In the rows, 128 means zero.
Here are made-up things, facts about them, and rows of numbers that follow some of those facts. Name the thing behind each unnamed row.

Facts:
floga felen tobrem; kletriskek felen klikur; zari felen vudritre; klikur felen druzek
peplel felen zuze; revotis felen brogiben; klabres felen muflo; droka felen gumer
plumor felen bipam; gumer felen gesto; zuze felen sozelo; grore felen revotis
zodrastos felen guste; nokan felen votakam; sozelo felen skifoskis; zutris felen kloklo
tobrem felen flama; fugak felen klabres; kloklo felen trugrusor; nifi felen gistor
plostas felen libru; koplukom felen rarin; flage felen muklis; busku felen disik
gistor felen voplak; branene felen bizukin; trogok felen traklem; zubem felen fiduk
traklem felen steledruk; kiski felen pliplir; skifoskis felen fugak; plebrok felen fabe
gufun felen flage; tonir felen dani; libro felen grugruk; flase felen pebu
bipam felen gufun; vidor felen grano; toskam felen nesul; sodrus felen koplukom
voplak felen tonir; rarin felen statrun; mistak felen kletriskek; trostatron felen zutris
steledruk felen trostatron; busti felen skunogin; skabar felen sapler; gipu felen zari
fladuplik felen flabrek; mutrak felen flegro; sotir felen vidor; dridrena felen ranuvan
punil felen gipu; paplu felen migrom; brogiben felen zodrastos; venin felen branene
tope felen brokek; flegro felen droka; bistoflal felen paplu; duluko felen basos
fiduk felen fladuplik; rutan felen sodrus; brokek felen duluko; lebe felen skabar
sapler felen dilem; flama felen nokan; grano felen flase; votakam felen sotir
fabe felen kiplegris; dilem felen gugos; vudritre felen sulal; midiple felen punil
druzek radru brezo; peplel radru lebe; peplel radru flase; peplel radru busku
peplel radru drisor; peplel radru bribro; peplel radru sapler; peplel radru flegro
basos radru klabres; basos radru sulal; trugrusor radru sulal; trugrusor radru libru
trugrusor radru bremok; trugrusor radru plostas; trugrusor radru paplu; savem radru revotis
savem radru floga; savem radru kloklo; savem radru statrun; savem radru sulal
zenestam radru sodrus; zenestam radru traden; zenestam radru zutris; dani radru bina
dani radru flazos; dani radru bogra; dani radru kebem; taplu radru revotis
taplu radru plostas; flage radru bipam; flage radru muflo; flage radru guste
flage radru nifi; flage radru traklem; flage radru gufun; stagatri radru sozelo
stagatri radru skunogin; stagatri radru tonir; trogok radru busku; trogok radru punil
trogok radru statrun; trogok radru bresek; skifoskis radru bina; skifoskis radru plibem
skifoskis radru noser; skifoskis radru zutris; skifoskis radru nifi; skifoskis radru gumer
skifoskis radru plostas; plebrok radru statrun; plebrok radru libru; plebrok radru gumer
plebrok radru bremok; plebrok radru koplukom; kliski radru dilem; kliski radru pliplir
kliski radru gagun; kliski radru droka; disik radru kiplegris; disik radru gumer
platon radru drigaskal; platon radru rarin; platon radru droka; rusen radru skabar
rusen radru fladuplik; rusen radru dopiplik; rusen radru fugak; rusen radru grebril
rusen radru guskibrul; toskam radru venin; toskam radru kiski; toskam radru tobrem
toskam radru libru; toskam radru geru; toskam radru midiple; bara radru votakam
bara radru mikonel; bara radru skabar; bara radru bribro; bara radru nokan
bara radru kloklefis; bara radru flegro; fezuron radru lebe; fezuron radru plumor
fezuron radru skunogin; fezuron radru flama; fezuron radru midiple; trostatron radru gugos
trostatron radru zuze; trostatron radru gistor; busti radru kiski; busti radru grugruk
busti radru kebun; muklis radru skabar; muklis radru traden; muklis radru brezo
plekem radru flase; plekem radru plibem; plekem radru koplukom; mutrak radru dreplas
mutrak radru guskibrul; mutrak radru mistak; mutrak radru kleflol; vodu radru floga
vodu radru traden; vodu radru flegro; vodu radru zastefla; dokim radru skabar
dokim radru skabril; brogiben radru bipam; brogiben radru skabar; brogiben radru fabe
brogiben radru gagun; tope radru rutan; tope radru vidor; tope radru bistoflal
tope radru fladuplik; tope radru kloklefis; tope radru gumer; tope radru pesko
tope radru droka; tope radru grebril; bizukin radru drisor; bizukin radru skabar
bizukin radru klabres; bizukin radru tonir; brokek radru kebun; brokek radru volom
zadru radru klaflum; zadru radru kletriskek; zadru radru dresken; zadru radru rarin
zadru radru guter; mokil radru kiplegris; mokil radru rarin; mokil radru zari
mokil radru guskibrul; tatros radru revotis; tatros radru nokan; tatros radru sapler
tatros radru libro; tatros radru paplu; plofler radru venin; plofler radru bina
plofler radru roplor; plofler radru sapler; plofler radru plibem; plofler radru zastefla
plofler radru klikur

Some rows with their names:
dresken: [126 125 135 127 125 138 131 130 128 128 129 126 127 121 156 126 119 109
 128 137 131 123 144 150 138 123 125 123 132 119 126 125 118 152 130 130
 122 119 143 122 122 152]
bogra: [139 125 125 126 122 122 123 122 116 126 118 126 127 121 101 118 121 108
 128 132 126 123 135 123 125 123 125 135 123 130 136 126 126 155 127 125
 121 124 122 121 130 156]
vidor: [125 124 124 124 121 121 123 122 119 133 154 129 130 125 125 120 149 172
 128 125 132 123 138 125 125 126 124 124 137 162 123 132 118 121 128 140
 120 139 148 167 122 125]
grano: [126 122 123 124 121 121 122 121 118 128 118 129 129 124 103 121 146 145
 127 126 132 127 134 124 123 137 125 122 130 158 125 137 115 123 126 140
 121 131 147 157 119 122]
gufun: [126 135 136 124 128 121 124 155 148 124 127 126 128 127 102 127 159 251
 129 124 141 142 136 124 128 150 134 123 125 109 126 125 190 122 135 120
 121 182 161 120 125 131]
gesto: [130 123 127 136 122 131 122 135 148 129 116 125 127 121 115 135 120 108
 128 133 125 125 130 128 127 121 124 126 125 130 132 127 126 124 127 119
 125 118 123 121 130 126]
busti: [136 129 122 133 120 122 133 141 116 124 117 130 126 121 115 134 120 155
 127 125 139 127 123 123 132 143 124 139 127 181 129 124 120 122 126 157
 124 128 128 120 130 122]
plebrok: [128 126 128 125 127 127 130 124 117 124 113 135 128 124 102 136 132 144
 128 125 129 132 124 123 123 131 127 123 125 125 129 128 123 123 127 131
 133 127 129 128 118 121]
libro: [125 132 127 125 125 125 132 124 115 125 134 131 127 139 112 122 131 146
 127 125 125 124 125 122 123 125 130 125 124 117 125 125 127 124 126 129
 121 135 127 127 118 126]
zastefla: [129 126 127 126 121 129 122 124 134 127 123 125 126 121 130 121 122 103
 126 129 125 123 126 130 123 122 126 138 123 128 128 125 126 132 126 120
 123 124 123 122 131 136]
zodrastos: [124 134 125 125 130 122 144 126 119 126 115 128 129 126 135 122 124 131
 126 127 129 138 123 124 137 123 137 124 122 122 124 141 124 123 126 136
 142 123 131 122 124 122]
savem: [134 124 129 131 120 133 123 122 141 128 115 126 127 121 110 131 124 107
 126 127 125 127 124 133 129 122 124 128 122 136 134 125 122 128 128 119
 143 118 123 133 128 125]
mutrak: [125 123 123 130 128 123 123 121 116 125 127 130 127 121 131 160 126 139
 133 129 134 149 130 124 130 145 124 124 177 124 132 136 149 124 128 127
 122 119 122 120 127 121]
traden: [128 125 128 126 121 129 123 123 137 128 130 126 127 122 141 122 123 108
 126 128 125 124 126 132 122 123 125 136 122 127 126 126 129 131 128 119
 129 122 122 124 131 131]
votakam: [124 124 123 125 123 121 122 122 118 133 142 129 128 131 109 121 150 168
 129 125 129 123 136 124 125 129 124 126 128 165 124 138 117 121 126 138
 121 143 151 174 122 125]
droka: [124 126 129 127 122 129 124 159 114 124 172 136 128 122 101 158 118 225
 152 133 126 123 142 124 122 137 137 124 146 110 141 125 142 121 130 122
 120 137 125 122 119 124]
klikur: [125 135 126 125 123 123 131 128 117 124 130 131 128 137 104 122 127 137
 126 125 125 124 126 124 123 125 133 124 123 118 127 127 126 123 127 132
 121 139 128 121 118 128]
tonir: [124 170 123 124 158 122 149 121 117 125 117 126 129 141 173 123 132 129
 129 125 129 139 123 124 147 123 145 122 124 113 127 145 125 125 128 132
 131 129 142 132 126 124]

Which thing is each row?
No name comes twice in this set of rows, the named rows included.
[125 132 134 124 126 123 123 146 135 125 131 128 128 125 109 128 151 240
 128 125 138 139 133 126 123 143 133 124 125 109 126 124 180 121 130 120
 121 171 154 120 123 133] => bipam
[140 131 123 135 121 121 138 151 116 124 116 132 128 120 120 138 118 176
 127 124 146 128 124 123 138 146 124 147 131 199 133 126 123 123 127 170
 126 133 126 121 134 122] => brokek
[127 125 124 124 122 121 122 122 118 133 119 128 129 122 102 120 149 150
 128 126 133 126 138 123 124 137 125 123 133 173 125 141 115 122 127 143
 121 133 154 168 122 120] => sotir
[125 123 126 127 123 127 123 151 114 124 155 134 127 124 100 145 120 198
 145 132 125 123 137 124 122 134 137 122 136 112 140 127 136 122 127 124
 119 137 124 122 120 123] => gumer
[146 129 124 139 122 122 125 148 149 130 116 126 127 120 179 120 122 120
 127 127 134 122 125 126 135 122 125 178 126 211 128 126 124 121 127 158
 121 123 122 120 167 126] => volom
[129 125 137 127 126 123 123 149 147 126 115 128 127 120 100 142 158 221
 128 125 142 148 133 124 137 151 128 124 125 116 125 128 177 123 135 121
 127 163 156 122 123 122] => flage

Now the same things, written a new way:
Known rows:
klikur: [104 132 129 136 127 126 132 143 127 123 133 115 132 125 126 137 143 115
 117 125 136 135 121 125 133 137 128 126 132 128]
dokim: [148 131 126 130 133 130 132 129 142 144 124 124 133 124 120 129 119 144
 125 135 123 125 132 133 120 118 128 139 126 130]
stagatri: [141 132 130 126 129 131 135 141 139 137 119 121 128 119 130 116 134 151
 120 138 122 128 136 133 122 117 126 129 125 137]
koplukom: [118 129 127 134 121 125 128 125 123 125 132 119 138 129 130 128 127 117
 124 121 130 134 114 122 145 129 126 121 131 126]
plebrok: [138 127 132 116 126 118 125 144 133 148 134 154 154 108 137 137 118 120
 112 131 131 141 124 128 109 116 119 124 124 137]
platon: [128 122 131 122 136 121 122 124 139 142 128 133 129 138 123 138 124 142
 141 127 122 131 134 131 104 117 125 131 121 130]
zari: [116 120 130 129 134 123 121 117 133 129 136 130 130 141 124 129 120 131
 147 120 126 131 125 125 136 115 129 126 128 129]
traden: [136 131 124 135 123 131 131 126 125 124 132 124 128 122 123 129 125 119
 124 125 132 122 126 123 150 129 132 135 134 122]
dopiplik: [144 126 125 130 128 131 122 110 134 129 132 131 129 134 121 126 116 132
 141 125 126 125 126 126 142 120 131 135 129 124]
taplu: [125 135 132 124 129 118 130 135 128 141 125 125 140 120 126 140 127 124
 114 130 128 135 122 124 118 124 123 130 125 132]
zutris: [ 96 130 122 143 128 123 129 116 117 122 134 105 114 123 127 136  93 111
 118 118 124 131 124 128 147 123 123 140 134 126]
bipam: [135 129 121 138 133 129 133 121 125 127 133 132 113 127 126 137 118 120
 127 123 125 117 127 129 123 130 133 140 135 120]
trugrusor: [ 81 140 130 141 122 108 132 123 120 125 115  84 136 104 110 129  68 143
 130 140 122 145 143 115 147 107 114 147 121 141]
nokan: [139 157 120  89 107 147 111 118 133 112 128  94 169 124 117 129 187  94
 144 159 155 109 148 145 133 188 133 136 122 117]
flabrek: [105 128 132 133 135 126 132 123 125 120 117 104 115 136 121 123 134 140
 137 125 124 126 132 125 124 129 131 129 126 131]
venin: [133 127 127 126 119 128 129 133 116 123 136 149 148 110 155 116 110 104
 115 126 133 130 124 123 138 124 129 117 131 130]
libro: [124 123 124 127 125 132 132 155 141 137 140 149 138 132 135 128 157 114
 114 128 134 149 111 146 135 134 122 123 134 122]
noser: [110 137 124 132 131 121 127 122 116 127 129 138 139 129 134 131 113 105
 127 127 132 132 116 126 118 133 129 130 130 122]

Rows to name:
No name comes twice in this set of rows, the named rows included.
[120 130 137 147 130 116 149 131 123 126 120 119 117 138 103 145 182 130
 147 119 132 114 119 110 104 140 146 139 134 120] => muflo
[122 125 123 137 126 136 135 129 130 123 130 117 117 123 140 103 101 141
 123 128 121 134 136 136 155 114 126 132 132 135] => sozelo
[117 129 128 136 135 127 128 107 127 122 121 110 114 144 116 131 126 134
 145 121 125 121 130 126 126 130 133 134 129 121] => pliplir
[125 134 126 138 134 125 132 121 118 125 132 125 108 120 132 143 109 119
 119 121 126 113 134 126 109 127 133 138 134 125] => gufun
[137 131 121 130 126 125 130 146 142 147 139 125 139  94 141 119  55 138
  98 138 120 146 144 143 144  95 109 143 127 144] => peplel
[131 120 135 117 130 125 131 153 128 135 130 150 139 111 151 125 131 138
 119 134 129 133 141 134 103 114 124 122 127 141] => busti
[107 133 127 144 138 123 138 112 119 121 120 106 104 138 116 140 136 127
 130 120 122 115 127 123 111 138 133 139 131 123] => guste
[133 133 127 128 134 121 133 125 126 143 122 137 131 120 124 143 121 131
 118 134 122 126 127 129 107 126 124 133 127 132] => zenestam
[105 121 126 133 126 123 123 103 121 122 126 116 121 154 119 125 128 125
 150 119 119 134 119 123 138 138 128 124 123 124] => kiplegris
[156 123 131 118 133 119 122 137 146 158 137 157 146 117 127 140 105 137
 126 131 123 130 133 132  97 106 121 134 123 134] => tope
[ 88 133 121 139 125 126 128 117 124 122 131  97 123 125 134 115  76 124
 123 124 122 144 125 131 164 114 116 136 131 131] => kloklo
[111 139 132 135 130 122 136 132 138 135 115  93 128 132 115 127 141 142
 124 130 128 139 123 130 124 134 124 126 124 132] => basos
[135 128 117 134 134 135 129 106 127 132 130 138 117 142 134 122 119 124
 138 124 120 122 124 135 126 134 133 136 130 120] => gagun
[124 139 128 140 134 121 139 121 136 141 112  98 119 128 106 131 128 148
 129 133 119 124 127 128 118 127 127 140 124 130] => muklis
[105 130 128 136 126 137 139 136 134 115 117 104 120 142 121 103 151 142
 133 129 128 140 125 131 153 140 132 124 130 127] => skunogin

The same things again, as new rows of numbers:
Known rows:
grano: [114 130 141  98 100 169 138 119 123 150 145 112 153 124 134 129 163 144
 101 144 138 109  88  91 140 133 187 136 128 170 112 110 120 148 128 154
 149]
bistoflal: [124 133 154 100 138 141 118 154 122 134 147 142 121 142 147 148 123 125
 157 166 134 148 104 157 116 120 144 136 121 127 128 135 136 105 141 167
 132]
busku: [114 116 148 118 129 134 155 112 116 127 137 142 138 126 148  86 111 145
 132 145 127 162 105 132 125 124 134 125 117 132 136 130 116 125 139 121
 132]
roplor: [120 118 136 122 130 151 157 123 106 108 150 151 123 127  89 123 108 148
 113 136 102 141 155  84 112 119  99 112 126 111 117 156 147 123 131 144
 145]
skefi: [111 158 124 131 120 136 135 122 106 132 155 152 121 139 119 136 117 108
 104 128 115 122 132  79  98 112 110 124 131 127 129 144 116 124 124 143
 131]
flegro: [133 100 149  95 115  77 127  98  94 101 138 100 118 129  75  64 119 126
 137 164  93 153 114 199 171 163 111 153  87 131 152 108 120 121 146 135
 167]
sotir: [122 121 138 100 102 177 132 120 119 152 144  98 161 124 139 135 173 148
  84 145 138  90  84  84 133 148 206 140 143 175 113 101 119 162 117 151
 164]
votakam: [139  90 151  91 131 168 142 107 104 137 142  95 155  92 144 126 160 155
 108 144 135 120  64  92 119 165 198 149 128 176 116  69 130 136 110 158
 154]
zastefla: [128 112 131 126 138 148 153 126 106 109 154 155 124 108  97 118 102 152
 119 136 105 150 140  85 102 127  97 115 116 115 113 138 144 118 118 138
 137]
trugrusor: [129 147 160 139 127 157 181 161 105 134 112 158 102 175 148 123 104 125
 108 130 128  83 159  69  73 138 125 103 137 119 145 180  78 124 153 118
 136]
voko: [114 156 134 129 121 146 137 119 111 128 155 152 119 133 125 132 118 112
  99 123 114 121 134  79  98 107 109 120 137 131 134 139 118 121 119 150
 128]
mokil: [104 160 144 117 133 141 127 140 115 160 150 141  84 173 120 189 106 107
 102 160 118  83 138 100  74 115 110 114 170 127 135 139 115 125 142 135
 118]
stagatri: [109 163 162 141 126 119 152 106 126 143 147 151 110 167 135 117 124 112
 112 119  83  94 117  48  86 116 119 131 154 110 167 138 127 126 146 146
 138]
skabar: [127 127 160  89 106 124 100  90 134 117 137 140 108  97 145  96 124 125
 135  99 101 147  98 202 152 129 174 141  94  75 140 111 160  47  97 133
  97]
tatros: [140 143 170 130 134 127 180 131 113 134 122 136 100 172 138 131 106 132
 107 125 106  90 145  75  80 136 114  95 149 127 147 158 106 122 142 108
 127]
revotis: [131 122 126 121 134  99 171 151 116 109 127 133 149 143 132  87 117 144
 144 161 157 209 111 170 128 120 113 114 113 160 131 140  96 168 141 129
 116]
plibem: [132 118 135 120 135 157 146 143 103 104 152 155 133 117  94 124 106 148
 125 137 126 159 152  90 108 123 102 108 117 118 104 155 141 111 114 145
 137]
flama: [ 99 116 141 105 129 154 130 105 137 138 151 117 182 121 132  92 161 158
 127 130 127 117  84  86 140 151 186 147 140 142 136 110 138 144 129 163
 170]

Which thing is each row?
No name comes twice in this set of rows, the named rows included.
[ 80 148 124 106 109 142 115 132 126 149 153 137 120 138 140 133 124 131
 107 171 139 148 110 165 152  97 131 128 136 130 126 128 115 141 132 132
 109] => kletriskek
[111 157 137 125 117  87 152 144 122 131 144 138 128 162 125 111 146 133
 133 164 131 158 107 137 137  94 109 123 143 151 147 137 117 177 151 153
 127] => zodrastos
[120 158 127 129 110 115 128 118  97 123 149 133 115 153  97 129 113  92
 104 136 106 116 146 104 108 123  99 132 129 135 137 142 116 122 130 143
 139] => gesto
[ 95 117 149 111 124 147 145 144 134 119 151 157 151 143 112  96 131 158
 150 154 123 153 128 118 154 116 131 116 125 111 125 160 146 129 135 158
 150] => venin
[121  99 149 104 133 161 156 115 123 126 131 127 157 116 129 104 135 163
 123 147 134 139  97 106 127 143 158 126 121 145 125 113 136 129 135 143
 151] => flase
[118 103 164  87  94 150 127 107 151 125 135 142 129 115 113  67 109 161
 117 102 104 124 135 199 164 144 165 114 113  52 142 148 161  62  97 100
 112] => sapler
[ 97 114 152 139 121 164 131 177  68  94 107 204  76  82 152 108 121 176
  99 196 145 151 131  97 159 108 164 141  70  93 142 165  83 113 158 152
 165] => zutris
[119 164 153 145  96 137 119 168  87  95 123 192  84 109 164 106 139 132
 113 156 149 144 115 102 163  94 169 142  67 127 123 157  91 115 144 167
 142] => traklem
[ 97 152 158 103 106 101 125 138 112 165 138 109  72 171 125 146 134 122
 117 176 107  85 115 154 142 113 132 125 155 126 150 130 112 141 152 137
 136] => mutrak
[ 98 117 151 104 122 133 129  93 141 123 147 142 146 126 134  75 113 153
 145 126 107 152 107 144 143 130 149 133 126  89 158 128 143 103 134 141
 146] => lebe
[112 117 154 108 121 139 150 146 128 110 144 141 127 130 109 102 131 173
 131 157 114 149 134 127 148 111 124 107 129 109 122 152 143 129 131 144
 140] => klikur
[116 134 122 129 134 148 152 116 115 126 146 150 142 132 131 114  97 123
 115 118 128 144 127  96  88 130 105 116 130 133 133 140 103 119 128 120
 121] => bresek

Now the same things, written a new way:
Some things and their rows:
sodrus: [149 142 123 158 127 124 140 125 125 115 132 134 127 136 125 126 115 131
 127 140 109 128 121 107 126 132 136]
rutan: [138 133 125 139 126 124 131 120 125 127 136 126 134 127 130 130 123 130
 131 136 122 126 122 125 123 133 134]
zenestam: [107 132 139 135 131 128 138 133 130 130 131 117 121 123 128 126 134 128
 127 123 133 124 131 126 131 121 118]
zastefla: [140 130 124 129 129 132 129 130 131 124 132 132 126 125 127 128 133 128
 127 119 117 119 128 132 128 123 118]
bresek: [129 121 121 124 130 133 125 128 131 126 127 127 127 124 124 127 134 125
 128 118 123 122 129 130 129 124 116]
bara: [ 92 124 137 132 131 132 133 132 130 132 138 107 123 121 131 129 136 128
 127 124 133 128 125 128 132 126 118]
vudritre: [ 38 103 124  71 128 138 135 134 129 141 118 148 133 122 127 125 134 123
 128 159 112 133 140 140 104 132 178]
brogiben: [ 75 181 157 103 125 110 124 121 113  92 115 101 121 130 139 112 127 136
 134 143  88 124 124 130 152 140 152]
rusen: [ 84 127 141 130 129 125 128 133 127 136 136 106 127 115 133 129 136 128
 133 124 141 131 126 128 127 128 118]
statrun: [137 123 120 141 130 131 130 124 131 123 133 131 127 125 123 128 131 127
 130 118 115 117 128 127 126 124 111]
savem: [112 117 134 138 132 132 137 130 130 133 123 114 118 129 124 126 130 125
 128 122 127 125 130 127 131 123 116]
kiplegris: [112 124 128 126 127 124 120 124 127 134 133 129 132 116 128 128 134 124
 135 116 127 122 130 134 119 125 115]
plibem: [147 129 128 130 129 129 130 125 131 124 134 136 125 125 126 127 135 126
 130 120 121 116 129 133 128 121 115]
plostas: [154 128 124 130 128 131 134 123 128 124 123 138 126 132 126 128 125 126
 127 127 114 123 130 133 127 126 127]
grugruk: [124 129 129 124 129 127 110 136 130 125 129 140 126 120 128 126 135 129
 130 122 141 124 127 134 129 119 117]
tatros: [112 121 135 137 132 131 134 132 131 133 128 114 118 126 126 126 131 127
 127 124 130 126 129 125 133 124 116]
klikur: [159 133 128 132 128 129 134 126 128 120 127 137 125 136 125 128 123 128
 127 134 118 124 126 127 130 126 135]
trostatron: [154  99 136 114 123 100 133 145 141 124  88  83 142 153 122 140 116 102
 132 122 188 121 137 147 144 125 190]

Which thing is each row?
No name comes twice in this set of rows, the named rows included.
[164 111 134 115 122 102 129 140 140 122  95  94 141 149 123 140 117 104
 132 124 178 119 130 152 142 127 183] => steledruk
[109 151 140 121 127 124 127 130 127 113 134 130 128 122 133 122 138 128
 128 119 116 117 132 127 134 123 118] => guste
[100 131 127 124 128 125 115 132 128 117 116 128 132 123 128 120 136 127
 129 115 122 122 135 121 131 126 125] => gugos
[ 12  90 120  51 129 139 141 136 129 143 113 156 131 123 126 123 134 121
 131 176 102 134 141 143  94 136 200] => gipu
[131 131 119 158 126 120 126 121 123 125 132 130 136 125 127 128 117 130
 135 133 122 126 122 113 113 133 131] => rarin
[ 63  94 114  72 129 141 143 128 128 139 115 146 128 130 123 127 132 121
 129 163  94 131 134 141 101 135 182] => punil
[140 113 131 129 129 124 135 130 131 131 110 109 124 141 123 131 121 121
 128 133 138 129 128 134 135 129 146] => trogok
[166 127 108 171 128 131 142 126 131 122 148 137 133 134 121 133 113 132
 124 142 111 127 112  94 121 135 129] => flegro
[118 167 128 106 124 120 123 117 118  95 129 119 131 130 134 120 127 133
 129 135  81 119 120 132 145 144 143] => skabar
[140 123 135 135 131 124 137 123 127 133 118 120 120 134 124 128 121 128
 131 138 127 130 127 132 128 123 134] => plebrok
[244  85 141 127 130 160 160 112 117 138  81 132 136 145 137 119 114 124
 103 135 186 131 117 149 139 129 111] => skifoskis
[105 108 118 108 130 138 129 128 132 130 132 136 127 121 124 127 138 122
 130 125 111 119 133 138 120 128 128] => sulal

